Here is a tiny trained network, its code and every weight. The questions are about switching its units off for an input and a class, where a switched-off unit gives its printed mean instead of its output.

import numpy as np


def w(rows, s, z=0):
    codes = np.array(rows[::2]) - 128.0
    scale = np.full(codes.shape[1], s)
    scale[-1] = z or s
    return codes * scale


def f(y):
    return np.maximum(y, 0)


def log_softmax(a):
    a = a - a.max(-1, keepdims=True)
    return a - np.log(np.exp(a).sum(-1, keepdims=True))


def net(x, mask):
    res = np.array(x, float).reshape(1, 8) / 4 @ E
    y = f(res @ A[0][:, :-1].T + A[0][:, -1])
    res = res + np.where(mask, y, B[0][:, -1]) @ B[0][:, :-1]
    return log_softmax(res[-1] @ U[:, :-1].T + U[:, -1])


A, B = {}, {}
E = w([
[128,123,129,121],'x0',
[131,138,128,162],'x1',
[129,134,127,142],'x2',
[129,129,127,128],'x3',
[3,189,97,111],'x4',
[81,90,253,144],'x5',
[129,125,128,129],'x6',
[82,9,72,205],'x7',
],0.0059)
A[0] = w([
[113,81,87,162,61],'n1',
[159,113,76,74,106],'n2',
[70,105,248,156,52],'n3',
[51,151,114,114,62],'n4',
[142,197,181,123,54],'n5',
[155,189,138,107,77],'n6',
[90,103,104,194,115],'n7',
[107,128,119,129,254],'n8',
[210,91,145,137,63],'n9',
[28,173,102,105,83],'n10',
[98,73,112,151,44],'n11',
[144,190,22,167,82],'n12',
[149,198,133,122,80],'n13',
[125,210,126,252,142],'n14',
[129,126,129,141,195],'n15',
],0.013,0.0092)
B[0] = w([
[97,45,107,73,147],'n1',
[108,175,103,183,157],'n2',
[62,196,57,251,182],'n3',
[182,59,148,201,152],'n4',
[46,26,129,90,156],'n5',
[88,49,113,89,158],'n6',
[114,61,121,62,166],'n7',
[146,251,185,17,254],'n8',
[217,65,132,202,165],'n9',
[233,56,123,173,180],'n10',
[83,36,89,104,141],'n11',
[49,172,94,230,178],'n12',
[93,54,113,78,157],'n13',
[186,148,136,106,163],'n14',
[145,171,167,84,197],'n15',
],0.025,0.0089)
U = w([
[22,193,43,232,75],'0',
[45,58,128,43,21],'1',
[144,191,178,88,254],'2',
[253,99,170,178,38],'3',
[124,206,168,76,180],'4',
[126,202,177,78,180],'5',
[130,208,167,76,148],'6',
[113,196,206,87,155],'7',
],0.0072,0.006)

Each question gives the input, the list of numbers given to net, and the class t.
The units are the neurons (one row each of A and B). Each row of codes is followed by its name. A weight is (code - 128) times the scale printed after its matrix; where a second scale follows, it is the last column's (A, B and U).
mask holds one flag per neuron, in row order. A switched-off neuron (its flag False) gives its mean, the last column of its row in B, instead of its output. The means were averaged over made-up inputs and are rounded, as every weight is.
A unit's drop is (log p(t) with every unit on - log p(t) with that unit switched off) / (log p(t) with every unit on - log p(t) with every unit switched off).
The circuit of an input: a set's keep is (log p(t) with only the set's units on - log p(t) with every unit switched off) / (log p(t) with every unit on - log p(t) with every unit switched off). Starting from the 12 units with the biggest drops (on a tie, the unit counted first), units are removed one at a time, each time the one whose removal leaves the highest keep (on an exact tie, the one counted first), for as long as the keep stays at least 0.8.
units of the circuit, in order: the units of the circuit, biggest drop first
unit that matters most: the unit with the biggest drop
top k neurons: the k neurons with the biggest drops, biggest first
drop when u is switched off: that unit's drop, to one decimal
input [3,6,6,5,-4,8,-4,-4], class 0: units of the circuit, in order -> [n3]
input [7,6,-1,6,-7,0,5,-8], class 1: units of the circuit, in order -> [n5, n6]
input [-6,2,3,2,6,6,0,7], class 1: top 2 neurons -> [n7, n11]
input [0,-3,4,1,7,6,2,-6], class 3: top 2 neurons -> [n10, n4]
input [1,-7,-3,3,3,-5,-3,7], class 1: top 4 neurons -> [n1, n7, n11, n3]
input [4,7,3,-1,8,-7,-8,8], class 1: top 4 neurons -> [n7, n1, n3, n11]
input [3,2,-5,4,-1,1,2,-6], class 1: top 3 neurons -> [n5, n6, n13]
input [0,-1,6,-5,-7,6,-6,2], class 3: top 2 neurons -> [n9, n12]
input [-3,5,7,4,0,-2,8,8], class 1: top 2 neurons -> [n7, n1]
input [7,7,5,-6,-8,-1,-2,-7], class 3: top 2 neurons -> [n9, n8]
input [1,4,1,-1,-4,6,1,-4], class 0: top 2 neurons -> [n3, n8]
input [-6,1,5,-7,3,-2,6,8], class 1: top 3 neurons -> [n7, n1, n11]
input [2,-4,-4,-5,0,-3,7,-7], class 1: top 3 neurons -> [n6, n13, n5]
input [8,7,0,-2,-6,6,1,-8], class 1: units of the circuit, in order -> [n5]
input [6,3,4,2,-6,-7,7,-1], class 0: top 3 neurons -> [n12, n2, n8]
input [-4,-8,-2,2,-3,-8,8,6], class 0: top 2 neurons -> [n12, n2]
input [-8,7,-7,1,-8,-2,3,-3], class 3: drop when n9 is switched off -> 1.1
input [-2,-1,5,-2,-8,-5,1,-3], class 3: drop when n8 is switched off -> 0.3
input [-3,-3,3,-3,-5,-3,2,6], class 1: drop when n5 is switched off -> -0.4
input [4,-6,-2,-7,-5,5,-7,8], class 1: unit that matters most -> n11
